The symbols move the nodes like this.
j373 su j837
j373 te j224
j373 ra j902
j373 fi j412
j373 se j296
j373 vo j215
j767 su j867
j767 te j754
j767 fi j105
j767 se j758
j767 vo j100
j699 su j466
j699 te j141
j699 ra j837
j699 se j412
j699 vo j393
j366 su j297
j366 te j494
j366 ra j867
j366 fi j117
j366 se j105
j366 vo j671
j859 su j671
j859 te j648
j859 ra j100
j859 fi j224
j859 se j566
j859 vo j105
j342 su j70
j342 te j732
j342 ra j426
j342 fi j654
j342 se j35
j342 vo j356
j100 su j192
j100 te j406
j100 fi j859
j100 se j501
j100 vo j767
j648 su j377
j648 te j738
j648 ra j406
j648 fi j800
j648 se j842
j648 vo j136
j758 su j767
j758 te j116
j758 fi j732
j758 se j334
j758 vo j501
j525 su j116
j525 te j861
j525 fi j98
j525 se j328
j525 vo j627
j728 su j987
j728 te j36
j728 ra j612
j728 se j361
j728 vo j875
j141 su j875
j141 te j661
j141 ra j866
j141 se j87
j141 vo j361
j266 su j117
j266 te j66
j266 ra j105
j266 fi j415
j266 se j365
j266 vo j224
j215 su j522
j215 te j266
j215 ra j70
j215 fi j708
j215 se j654
j215 vo j373
j267 su j54
j267 te j101
j267 ra j388
j267 fi j604
j267 se j849
j267 vo j261
j748 su j136
j748 te j633
j748 ra j116
j748 fi j171
j748 se j98
j748 vo j842
j494 su j98
j494 te j267
j494 ra j328
j494 fi j672
j494 se j136
j494 vo j377
j426 su j270
j426 te j758
j426 fi j342
j426 se j281
j426 vo j521
j261 su j375
j261 te j472
j261 ra j916
j261 fi j959
j261 se j738
j261 vo j267
j35 su j342
j35 te j297
j35 ra j281
j35 fi j12
j35 se j101
j35 vo j948
j101 su j35
j101 te j366
j101 ra j685
j101 fi j522
j101 se j70
j101 vo j472
j388 su j861
j388 te j685
j388 fi j267
j388 se j250
j388 vo j916
j136 su j494
j136 te j849
j136 ra j754
j136 fi j66
j136 se j748
j136 vo j648
j671 su j265
j671 te j377
j671 ra j192
j671 fi j866
j671 se j859
j671 vo j366
j866 su j489
j866 te j178
j866 ra j671
j866 fi j141
j866 se j224
j866 vo j117
j240 su j788
j240 te j553
j240 ra j66
j240 se j360
j240 vo j290
j466 su j10
j466 te j875
j466 ra j969
j466 se j699
j466 vo j599
j643 su j703
j643 te j393
j643 ra j604
j643 se j553
j643 vo j718
j799 su j738
j799 te j356
j799 ra j319
j799 fi j158
j799 se j375
j799 vo j633
j501 su j100
j501 te j423
j501 fi j566
j501 se j960
j501 vo j758
j532 su j604
j532 te j215
j532 ra j849
j532 fi j553
j532 se j453
j532 vo j427
j158 su j427
j158 te j296
j158 ra j799
j158 fi j38
j158 se j740
j158 vo j453
j987 su j415
j987 te j360
j987 ra j365
j987 se j728
j987 vo j575
j627 su j423
j627 te j777
j627 fi j526
j627 se j826
j627 vo j525
j365 su j266
j365 te j171
j365 ra j732
j365 fi j987
j365 se j612
j365 vo j20
j87 su j141
j87 te j290
j87 ra j224
j87 se j575
j87 vo j415
j10 su j412
j10 te j575
j10 ra j296
j10 se j466
j10 vo j957
j916 su j777
j916 te j155
j916 fi j261
j916 se j786
j916 vo j388
j837 su j969
j837 te j866
j837 ra j472
j837 fi j699
j837 se j373
j837 vo j522
j290 su j661
j290 te j467
j290 ra j800
j290 se j983
j290 vo j240
j11 su j453
j11 te j12
j11 ra j54
j11 fi j703
j11 se j604
j11 vo j740
j661 su j873
j661 te j718
j661 ra j178
j661 se j290
j661 vo j788
j319 su j786
j319 te j521
j319 fi j799
j319 se j777
j319 vo j541
j786 su j916
j786 te j465
j786 fi j738
j786 se j319
j786 vo j250
j842 su j648
j842 te j799
j842 ra j423
j842 fi j670
j842 se j526
j842 vo j748
j12 su j654
j12 te j612
j12 ra j35
j12 fi j599
j12 se j522
j12 vo j969
j265 su j566
j265 te j526
j265 ra j960
j265 fi j489
j265 se j671
j265 vo j297
j105 su j366
j105 te j136
j105 ra j767
j105 fi j266
j105 se j732
j105 vo j859
j612 su j365
j612 te j568
j612 ra j297
j612 fi j728
j612 se j117
j612 vo j489
j756 su j553
j756 te j957
j756 ra j453
j756 se j703
j756 vo j38
j116 su j754
j116 te j541
j116 fi j748
j116 se j525
j116 vo j423
j873 su j983
j873 te j610
j873 ra j551
j873 se j661
j873 vo j36
j360 su j240
j360 te j756
j360 ra j171
j360 se j36
j360 vo j983
j192 su j960
j192 te j826
j192 fi j671
j192 se j100
j192 vo j867
j465 su j155
j465 te j100
j465 fi j902
j465 se j521
j465 vo j270
j849 su j267
j849 te j70
j849 ra j250
j849 fi j532
j849 se j633
j849 vo j738
j948 su j356
j948 te j265
j948 ra j990
j948 fi j969
j948 se j472
j948 vo j35
j685 su j281
j685 te j867
j685 fi j101
j685 se j270
j685 vo j155
j703 su j756
j703 te j599
j703 ra j11
j703 se j643
j703 vo j610
j423 su j406
j423 te j319
j423 fi j842
j423 se j627
j423 vo j116
j453 su j532
j453 te j654
j453 ra j633
j453 fi j756
j453 se j11
j453 vo j158
j98 su j748
j98 te j54
j98 ra j525
j98 fi j568
j98 se j494
j98 vo j526
j568 su j171
j568 te j11
j568 ra j98
j568 fi j36
j568 se j672
j568 vo j551
j553 su j643
j553 te j708
j553 ra j532
j553 se j756
j553 vo j467
j393 su j599
j393 te j361
j393 ra j522
j393 se j708
j393 vo j699
j959 su j740
j959 te j837
j959 ra j261
j959 fi j718
j959 se j427
j959 vo j604
j566 su j859
j566 te j842
j566 ra j501
j566 fi j20
j566 se j265
j566 vo j732
j178 su j551
j178 te j959
j178 ra j377
j178 fi j661
j178 se j800
j178 vo j672
j54 su j633
j54 te j35
j54 ra j861
j54 fi j11
j54 se j267
j54 vo j375
j297 su j732
j297 te j98
j297 ra j334
j297 fi j612
j297 se j366
j297 vo j265
j250 su j388
j250 te j270
j250 fi j849
j250 se j541
j250 vo j786
j861 su j541
j861 te j281
j861 fi j54
j861 se j388
j861 vo j777
j990 su j521
j990 te j960
j990 fi j948
j990 se j155
j990 vo j281
j654 su j215
j654 te j365
j654 ra j342
j654 fi j957
j654 se j12
j654 vo j296
j969 su j296
j969 te j489
j969 ra j948
j969 fi j466
j969 se j837
j969 vo j12
j777 su j319
j777 te j990
j777 fi j375
j777 se j916
j777 vo j861
j427 su j959
j427 te j373
j427 ra j738
j427 fi j467
j427 se j158
j427 vo j532
j20 su j224
j20 te j670
j20 ra j566
j20 fi j575
j20 se j489
j20 vo j365
j155 su j990
j155 te j192
j155 fi j472
j155 se j465
j155 vo j685
j377 su j526
j377 te j261
j377 ra j826
j377 fi j178
j377 se j648
j377 vo j494
j902 su j472
j902 te j859
j902 ra j465
j902 fi j373
j902 se j356
j902 vo j70
j521 su j465
j521 te j501
j521 fi j356
j521 se j990
j521 vo j426
j522 su j12
j522 te j117
j522 ra j101
j522 fi j393
j522 se j215
j522 vo j837
j826 su j627
j826 te j916
j826 fi j377
j826 se j406
j826 vo j328
j867 su j334
j867 te j328
j867 fi j366
j867 se j767
j867 vo j192
j117 su j612
j117 te j672
j117 ra j366
j117 fi j361
j117 se j266
j117 vo j866
j599 su j957
j599 te j728
j599 ra j12
j599 se j393
j599 vo j466
j415 su j361
j415 te j240
j415 ra j266
j415 se j987
j415 vo j87
j270 su j685
j270 te j767
j270 fi j70
j270 se j426
j270 vo j465
j328 su j525
j328 te j388
j328 fi j494
j328 se j754
j328 vo j826
j361 su j728
j361 te j788
j361 ra j117
j361 se j415
j361 vo j141
j36 su j360
j36 te j703
j36 ra j568
j36 se j788
j36 vo j873
j604 su j11
j604 te j522
j604 ra j267
j604 fi j643
j604 se j532
j604 vo j959
j551 su j670
j551 te j740
j551 ra j526
j551 fi j873
j551 se j178
j551 vo j568
j472 su j948
j472 te j671
j472 ra j155
j472 fi j837
j472 se j902
j472 vo j101
j467 su j718
j467 te j412
j467 ra j427
j467 se j38
j467 vo j553
j526 su j842
j526 te j375
j526 ra j627
j526 fi j551
j526 se j377
j526 vo j98
j575 su j87
j575 te j983
j575 ra j20
j575 se j875
j575 vo j987
j800 su j178
j800 te j427
j800 ra j648
j800 fi j290
j800 se j670
j800 vo j66
j732 su j105
j732 te j748
j732 ra j758
j732 fi j365
j732 se j297
j732 vo j566
j281 su j426
j281 te j334
j281 fi j35
j281 se j685
j281 vo j990
j296 su j373
j296 te j20
j296 ra j356
j296 fi j10
j296 se j969
j296 vo j654
j960 su j501
j960 te j627
j960 fi j265
j960 se j192
j960 vo j334
j875 su j575
j875 te j873
j875 ra j489
j875 se j141
j875 vo j728
j356 su j902
j356 te j566
j356 ra j521
j356 fi j296
j356 se j948
j356 vo j342
j66 su j672
j66 te j532
j66 ra j136
j66 fi j240
j66 se j171
j66 vo j800
j375 su j799
j375 te j948
j375 ra j777
j375 fi j740
j375 se j261
j375 vo j54
j406 su j826
j406 te j786
j406 fi j648
j406 se j423
j406 vo j754
j672 su j568
j672 te j604
j672 ra j494
j672 fi j788
j672 se j66
j672 vo j178
j670 su j800
j670 te j158
j670 ra j842
j670 fi j983
j670 se j551
j670 vo j171
j957 su j708
j957 te j987
j957 ra j654
j957 se j599
j957 vo j10
j983 su j290
j983 te j38
j983 ra j670
j983 se j873
j983 vo j360
j224 su j866
j224 te j800
j224 ra j859
j224 fi j87
j224 se j20
j224 vo j266
j740 su j158
j740 te j969
j740 ra j375
j740 fi j610
j740 se j959
j740 vo j11
j334 su j758
j334 te j525
j334 fi j297
j334 se j867
j334 vo j960
j633 su j849
j633 te j342
j633 ra j541
j633 fi j453
j633 se j54
j633 vo j799
j610 su j38
j610 te j466
j610 ra j740
j610 se j718
j610 vo j703
j489 su j20
j489 te j551
j489 ra j265
j489 fi j875
j489 se j866
j489 vo j612
j754 su j328
j754 te j250
j754 fi j136
j754 se j116
j754 vo j406
j171 su j66
j171 te j453
j171 ra j748
j171 fi j360
j171 se j568
j171 vo j670
j788 su j36
j788 te j643
j788 ra j672
j788 se j240
j788 vo j661
j412 su j699
j412 te j87
j412 ra j373
j412 se j10
j412 vo j708
j70 su j101
j70 te j105
j70 ra j270
j70 fi j215
j70 se j342
j70 vo j902
j38 su j467
j38 te j10
j38 ra j158
j38 se j610
j38 vo j756
j541 su j250
j541 te j426
j541 fi j633
j541 se j861
j541 vo j319
j718 su j610
j718 te j699
j718 ra j959
j718 se j467
j718 vo j643
j708 su j393
j708 te j415
j708 ra j215
j708 se j957
j708 vo j412
j738 su j261
j738 te j902
j738 ra j786
j738 fi j427
j738 se j799
j738 vo j849

In the rows, zero is written as 149.

The rows follow the links: the fewer symbols apart two nodes are, the more alike their rows tend to be.

Node, then a row for it; each showing differs a little:
j756: 59 129 139 153 90 91 118 132 164 135 139 113 118 150 174 107 120 164 127 163 174 139 187 38 219 110 189 143 178 146 197 76 155 106 227 170 232 134 153 141 174 170 220 155 154 63 234 146 182 157
j20: 207 226 121 185 88 249 88 103 114 138 105 103 98 199 90 194 190 167 172 116 192 127 124 147 118 120 209 142 68 223 195 182 122 180 169 194 108 87 189 151 118 137 124 143 143 207 187 157 164 114
j837: 181 147 194 169 155 160 196 199 94 142 108 209 171 148 206 114 210 68 130 155 200 195 115 224 91 119 122 141 58 149 96 144 153 115 168 167 108 157 167 170 146 230 79 165 155 272 149 106 157 99
j501: 225 134 125 186 164 221 127 127 138 201 127 119 106 195 96 240 146 139 174 128 99 108 137 109 117 140 199 171 115 218 149 261 105 194 84 168 97 51 122 197 110 107 135 148 171 196 101 149 136 154
j627: 189 157 139 148 244 174 166 154 153 136 153 204 157 136 127 158 127 174 108 87 117 189 158 105 176 224 194 160 163 199 141 171 174 238 28 138 106 84 148 224 174 48 139 92 205 200 132 193 153 139
j867: 193 95 177 144 185 163 167 187 128 150 128 150 195 126 180 174 132 121 161 182 81 79 154 218 127 176 80 192 200 83 88 258 187 114 93 109 132 213 108 187 140 88 132 165 101 75 103 127 103 137
j12: 119 194 206 154 178 109 113 207 113 101 34 78 94 171 209 51 161 120 150 201 190 133 216 159 200 103 164 155 148 55 126 144 203 86 185 144 198 186 161 181 206 196 182 160 106 111 110 167 163 84
j758: 189 135 158 185 162 178 96 165 137 185 133 71 119 211 129 222 127 124 175 177 83 73 180 132 172 133 171 190 201 130 170 274 136 139 110 136 160 146 141 189 136 82 151 145 123 44 113 155 90 177
j267: 102 136 184 86 220 101 187 180 197 129 165 192 195 111 183 85 108 142 142 165 155 183 178 184 159 195 110 131 243 73 121 101 149 156 129 107 226 237 140 129 176 186 176 150 156 133 107 149 116 196
j957: 83 144 123 180 67 125 96 135 132 134 120 75 118 190 189 90 109 148 152 231 142 110 160 76 176 46 184 162 118 126 164 176 160 76 256 209 179 160 134 126 128 199 191 201 123 63 192 146 167 138
j171: 137 238 134 131 104 181 124 174 191 93 139 45 143 172 113 152 157 185 192 157 171 90 149 113 208 173 190 114 211 178 235 104 127 150 152 139 203 158 168 93 191 96 169 131 105 43 227 195 137 161
j648: 191 133 104 112 148 185 188 126 204 200 248 186 184 117 74 246 167 166 171 107 164 183 110 179 91 207 131 101 154 217 188 122 76 223 113 146 123 140 152 90 114 125 119 139 191 225 162 136 128 198
j788: 105 144 137 131 90 114 169 154 152 76 157 211 191 89 184 83 138 199 120 162 145 110 126 181 188 179 80 140 161 119 148 92 216 94 207 122 147 183 156 87 156 92 139 148 111 45 271 141 172 135
j265: 205 203 114 120 239 241 117 95 116 165 82 146 89 148 83 164 179 204 136 133 147 197 165 184 157 109 141 154 85 164 149 238 193 202 92 144 57 110 149 182 124 109 147 123 163 208 76 158 162 115
j987: 135 171 123 172 47 194 83 101 130 133 103 84 111 168 149 132 149 176 164 195 147 90 140 117 170 91 158 171 120 142 185 204 183 84 250 166 152 142 155 105 137 117 197 162 108 9 197 141 167 126
j643: 46 101 175 127 115 50 183 177 160 122 169 198 195 79 236 61 128 160 109 185 189 172 134 149 184 139 85 143 158 108 115 77 185 77 231 147 192 193 151 112 166 184 181 165 129 92 212 126 180 160
j10: 139 135 114 204 58 154 88 96 124 166 113 138 104 178 167 145 165 124 143 146 164 160 163 85 117 58 191 127 42 203 184 146 145 126 221 214 133 89 170 146 115 214 172 191 150 210 197 134 201 142
j360: 96 172 77 156 74 135 111 121 179 115 149 119 128 158 137 114 131 221 154 165 154 119 150 66 211 154 160 140 167 165 208 127 146 123 228 165 171 138 152 86 157 111 216 142 124 20 276 160 197 162
j388: 114 85 192 163 236 60 201 219 171 160 189 186 189 134 199 122 105 142 141 159 117 150 177 161 165 221 120 165 251 88 92 129 159 146 80 112 194 199 128 202 205 152 140 140 146 143 101 137 109 183
j566: 217 198 99 145 154 248 92 80 135 205 152 101 103 200 49 206 189 164 178 123 141 140 153 145 127 95 174 123 98 219 200 212 104 202 117 169 93 85 161 150 101 127 149 148 149 197 107 164 140 147
j777: 158 103 190 144 256 88 156 158 181 162 149 176 130 162 157 160 115 154 109 87 146 227 192 79 175 186 201 159 161 149 137 124 151 228 56 152 137 102 150 238 193 138 157 119 230 261 107 163 165 141
j453: 100 192 186 149 116 99 122 192 198 108 146 51 126 208 159 126 141 161 167 188 198 142 187 70 200 156 207 123 210 126 194 60 109 145 180 147 259 165 190 139 209 190 201 144 132 83 179 183 172 171
j826: 200 121 158 136 222 151 201 173 165 161 182 239 200 115 129 194 133 170 125 85 125 191 128 184 132 250 108 187 164 184 111 147 157 215 37 104 103 130 157 199 136 70 98 116 188 215 171 154 128 167
j654: 119 195 205 170 93 142 96 173 140 130 93 37 95 197 169 125 154 120 182 212 173 91 187 120 195 83 209 145 155 126 183 161 130 115 217 178 229 163 157 137 173 220 186 182 105 104 128 151 151 148
j728: 134 187 131 159 93 165 100 127 93 78 65 127 128 126 177 90 143 181 125 180 153 131 165 154 207 96 141 177 113 120 172 196 243 91 220 150 121 152 143 141 158 87 183 152 84 31 212 166 186 104
j541: 118 105 200 171 200 75 140 182 199 161 171 71 135 195 146 166 88 143 148 147 117 131 189 55 205 179 203 170 253 138 170 150 93 166 71 154 233 149 139 215 203 145 199 139 195 114 118 172 122 206
j685: 173 77 221 170 210 90 180 211 111 167 124 159 180 149 205 142 150 89 144 193 83 100 179 194 139 161 107 197 207 80 64 199 169 115 97 119 183 198 105 223 148 174 150 183 154 125 64 121 107 145
j158: 127 203 143 173 120 152 135 138 187 149 155 110 127 196 124 147 170 152 139 111 213 213 152 70 169 148 245 122 120 230 202 43 87 202 151 202 170 75 200 131 191 200 148 141 191 251 183 167 196 141

Each walk starts at a row. The symbols on each line, taken left to right, move it on to the next node.
Answer with the node's row; about right is enough.
new walk
181 81 203 175 224 143 182 183 127 181 146 218 171 134 201 162 145 80 140 149 115 167 160 186 77 162 106 168 121 143 73 194 158 150 96 153 107 134 111 218 116 177 105 165 200 267 53 126 121 144
vo vo se vo se fi 136 160 171 123 185 145 110 147 159 193 98 61 136 197 139 151 129 117 205 204 126 132 224 105 150 71 208 140 214 91 179 200 109 132 160 178 228 176 142 158 148 231 202 165 134 74 55 137 121 198
fi ra te vo se fi 213 229 121 166 168 232 128 128 83 97 67 130 85 172 124 148 187 164 126 120 190 165 135 182 185 111 182 140 54 178 147 195 210 160 125 140 63 92 184 188 163 109 110 118 120 180 163 181 188 71
new walk
164 186 180 127 114 179 178 207 92 99 116 149 168 115 176 119 179 139 186 183 161 86 115 290 159 164 81 153 147 111 96 190 197 90 191 99 136 238 154 136 143 124 102 154 68 67 175 136 116 105
su se vo se vo se su 158 179 168 165 51 188 163 168 132 131 166 81 168 153 151 174 195 113 183 210 144 34 110 242 124 157 98 144 148 142 155 168 139 75 204 134 147 201 161 86 142 151 134 169 83 45 183 150 108 160
fi su te ra 120 186 173 118 136 151 204 221 165 91 169 178 213 101 187 105 165 170 145 187 197 117 104 231 184 241 84 138 222 100 125 103 190 131 174 101 185 224 167 108 193 94 135 123 92 54 209 163 144 157
new walk
153 227 108 160 94 206 136 116 168 117 169 128 119 174 96 172 182 220 161 94 200 174 119 115 181 180 219 127 108 221 217 105 93 213 149 170 125 69 205 117 159 101 118 119 165 196 225 192 187 148
vo vo ra su te 138 122 149 119 159 127 187 124 194 221 251 195 186 153 124 191 168 125 151 119 161 209 139 153 88 168 158 107 170 188 180 77 57 197 115 168 175 132 175 124 120 251 131 147 184 271 106 110 140 214
fi ra ra te se 176 96 178 207 186 163 120 147 138 210 139 123 106 199 127 214 131 102 148 134 109 155 181 99 108 112 212 166 117 200 163 214 89 187 84 182 138 82 133 220 125 176 168 176 200 241 80 149 135 175
new walk
168 101 165 137 144 152 167 108 144 234 193 149 175 142 134 205 177 85 167 155 145 178 136 170 53 111 151 151 101 162 136 169 86 144 136 185 131 164 136 138 83 262 135 189 161 270 60 105 115 174
vo vo fi ra ra 194 76 184 203 154 153 173 167 133 211 191 165 155 166 137 220 147 77 160 131 89 132 144 161 84 138 153 169 118 172 114 199 78 151 100 170 127 102 130 199 77 215 124 175 177 267 85 105 109 180
se su fi te fi 215 190 119 196 62 236 169 150 106 147 177 125 151 175 118 207 229 120 195 132 159 124 75 210 73 157 160 137 48 217 154 154 115 134 189 176 90 119 164 105 85 165 105 165 119 196 172 110 141 127
new walk
155 91 185 147 224 89 215 169 175 159 183 233 190 127 160 153 143 121 99 83 121 216 150 168 108 217 128 186 172 143 101 119 135 199 59 129 142 144 117 232 147 179 114 123 214 275 103 120 137 173
se fi ra su se 163 65 178 174 165 119 204 179 181 204 227 180 192 138 130 211 138 110 154 108 103 153 120 126 102 203 164 166 172 190 138 117 57 188 77 165 151 123 137 169 119 188 110 135 211 253 110 129 129 192
fi ra fi se ra 171 134 147 178 204 118 156 140 201 176 194 133 133 199 134 205 128 139 120 96 123 194 171 41 147 166 238 156 182 199 183 124 82 220 47 186 161 69 139 186 172 162 162 139 228 240 104 163 147 210
new walk
116 218 162 155 219 126 159 177 168 110 104 191 112 156 155 88 179 167 117 101 197 253 168 112 189 167 210 115 102 164 172 46 176 213 120 175 142 110 184 162 203 176 138 109 195 250 164 193 207 118
fi vo te te vo su 149 163 103 194 67 199 88 85 104 166 124 132 80 157 119 170 170 176 157 147 161 135 113 115 132 98 175 155 23 230 190 184 147 148 205 194 101 83 177 121 112 134 154 161 154 152 215 155 194 105
se se te te 92 113 105 174 137 89 193 148 146 149 168 286 184 87 196 85 148 155 81 120 185 241 114 153 124 146 118 144 69 172 122 43 181 128 185 170 119 146 148 134 153 194 146 149 196 239 195 117 226 122
new walk
143 152 167 132 240 133 148 176 174 113 125 126 162 149 145 147 76 213 126 140 112 122 180 122 223 216 170 181 243 105 138 189 189 191 75 93 157 169 144 198 188 17 167 94 161 66 141 212 118 184
te te se fi 126 117 212 82 217 112 162 173 106 160 119 165 180 117 198 119 171 106 163 188 133 121 192 246 135 113 95 139 199 40 102 188 153 96 169 110 195 243 104 155 142 237 144 176 117 121 55 130 113 164
vo vo su te se te 144 162 145 70 217 152 193 161 183 149 206 168 237 88 138 125 151 204 153 162 159 139 151 201 174 215 63 144 255 104 147 147 181 161 108 60 172 242 152 127 175 115 163 138 111 52 136 181 104 176
